Here is a tiny trained network, its code and every weight. The questions are about switching its units off for an input and a class, where a switched-off unit gives its printed mean instead of its output.

import numpy as np


def w(rows, s, z=0):
    codes = np.array(rows[::2]) - 128.0
    scale = np.full(codes.shape[1], s)
    scale[-1] = z or s
    return codes * scale


def norm(h):
    return h / np.sqrt((h * h).mean(-1, keepdims=True) + 1e-5)


def f(y):
    return y / 2 * (1 + np.tanh(0.7978845608 * (y + 0.044715 * y**3)))


def log_softmax(a):
    a = a - a.max(-1, keepdims=True)
    return a - np.log(np.exp(a).sum(-1, keepdims=True))


def net(x, mask):
    res = np.array(x, float).reshape(1, 6) / 4 @ E
    u = 0
    for l in range(4):
        y = f(norm(res) @ A[l][:, :-1].T + A[l][:, -1])
        res = res + np.where(mask[u : u + 4], y, B[l][:, -1]) @ B[l][:, :-1]
        u += 4
    return log_softmax(norm(res)[-1] @ U[:, :-1].T + U[:, -1])


A, B = {}, {}
E = w([
[85,100,5],'x0',
[104,10,163],'x1',
[133,125,129],'x2',
[129,127,129],'x3',
[128,128,126],'x4',
[124,130,126],'x5',
],0.0018)
A[0] = w([
[164,71,136,57],'L0N0',
[165,178,114,2],'L0N1',
[129,171,253,58],'L0N2',
[212,253,89,134],'L0N3',
],0.0042,0.00077)
B[0] = w([
[96,138,133,126],'L0N0',
[83,160,162,123],'L0N1',
[229,102,3,206],'L0N2',
[16,67,226,249],'L0N3',
],0.0031,0.0017)
A[1] = w([
[156,160,80,5],'L1N0',
[131,97,192,173],'L1N1',
[5,94,76,102],'L1N2',
[135,123,83,135],'L1N3',
],0.003,0.0019)
B[1] = w([
[176,133,206,2],'L1N0',
[105,161,34,227],'L1N1',
[254,117,121,228],'L1N2',
[160,143,82,138],'L1N3',
],0.0032,0.00082)
A[2] = w([
[164,57,122,142],'L2N0',
[191,100,66,174],'L2N1',
[3,86,156,3],'L2N2',
[187,130,219,152],'L2N3',
],0.0059,0.0018)
B[2] = w([
[79,210,163,218],'L2N0',
[174,217,161,250],'L2N1',
[198,233,167,159],'L2N2',
[109,121,3,179],'L2N3',
],0.0047,0.0019)
A[3] = w([
[169,109,25,22],'L3N0',
[254,180,109,212],'L3N1',
[118,108,73,46],'L3N2',
[235,133,62,255],'L3N3',
],0.0036,0.00091)
B[3] = w([
[153,120,86,145],'L3N0',
[253,63,114,254],'L3N1',
[150,152,125,108],'L3N2',
[208,42,47,222],'L3N3',
],0.0041,0.0013)
U = w([
[183,64,2,87],'0',
[175,166,167,246],'1',
[21,153,209,33],'2',
],0.0068,0.0014)

Each question gives the input, the list of numbers given to net, and the class t.
The units are the neurons (one row each of A and B). Each row of codes is followed by its name. A weight is (code - 128) times the scale printed after its matrix; where a second scale follows, it is the last column's (A, B and U).
mask holds one flag per neuron, layer by layer. A switched-off neuron (its flag False) gives its mean, the last column of its row in B, instead of its output. The means were averaged over made-up inputs and are rounded, as every weight is.
A unit's drop is (log p(t) with every unit on - log p(t) with that unit switched off) / (log p(t) with every unit on - log p(t) with every unit switched off).
The circuit of an input: a set's keep is (log p(t) with only the set's units on - log p(t) with every unit switched off) / (log p(t) with every unit on - log p(t) with every unit switched off). Starting from the 12 units with the biggest drops (on a tie, the unit counted first), units are removed one at a time, each time the one whose removal leaves the highest keep (on an exact tie, the one counted first), for as long as the keep stays at least 0.8.
circuit, biggest first: the units of the circuit, biggest drop first
most important unit: the unit with the biggest drop
k most important neurons: the k neurons with the biggest drops, biggest first
k most important neurons of layer l: the k neurons of layer l with the biggest drops, biggest first
drop when u is switched off: that unit's drop, to one decimal
input [0,6,-5,-8,-2,6], class 2: most important unit => L2N0
input [-2,6,2,2,5,-4], class 2: 2 most important neurons => [L2N0 L3N1]
input [-7,7,-6,-5,-4,-3], class 0: circuit, biggest first => [L2N3 L0N3]
input [-3,-6,3,-3,5,3], class 2: circuit, biggest first => [L0N3 L2N1]
input [-8,6,8,5,-6,-4], class 0: circuit, biggest first => [L2N3 L0N3]
input [3,-8,2,8,5,4], class 2: 2 most important neurons => [L0N3 L2N1]
input [2,2,-6,-6,4,-7], class 1: circuit, biggest first => [L0N2 L2N3 L0N3]
input [2,3,7,-4,5,-3], class 1: 2 most important neurons => [L2N1 L2N0]
input [4,6,-3,1,-7,8], class 2: 3 most important neurons => [L0N2 L2N0 L2N3]
input [-6,6,-2,1,-8,-8], class 0: 3 most important neurons => [L2N3 L0N3 L0N2]
input [3,7,-4,4,1,2], class 2: 2 most important neurons => [L0N2 L2N0]
input [-2,-5,2,-1,4,-1], class 2: 2 most important neurons of layer 0 => [L0N3 L0N1]
input [-5,-6,2,0,7,8], class 2: 2 most important neurons => [L0N3 L1N2]
input [-5,4,0,1,3,-5], class 0: circuit, biggest first => [L2N3]
input [-8,-4,5,-6,-8,-3], class 0: 2 most important neurons => [L0N2 L2N3]
input [1,4,6,-4,-1,3], class 1: 2 most important neurons => [L2N1 L0N3]
input [-4,3,-3,8,-2,8], class 0: 2 most important neurons of layer 3 => [L3N1 L3N3]
input [2,5,-4,-2,6,2], class 2: 2 most important neurons of layer 2 => [L2N0 L2N3]
input [5,5,-8,2,-7,8], class 1: 2 most important neurons of layer 0 => [L0N2 L0N3]
input [3,3,-7,-5,3,-8], class 1: most important unit => L2N1
input [2,3,-7,-2,-8,4], class 1: 3 most important neurons of layer 2 => [L2N1 L2N0 L2N3]
input [-4,-2,2,-7,2,3], class 0: drop when L0N2 is switched off => 1.4
input [-7,5,-6,-1,5,-6], class 0: drop when L0N3 is switched off => 0.6
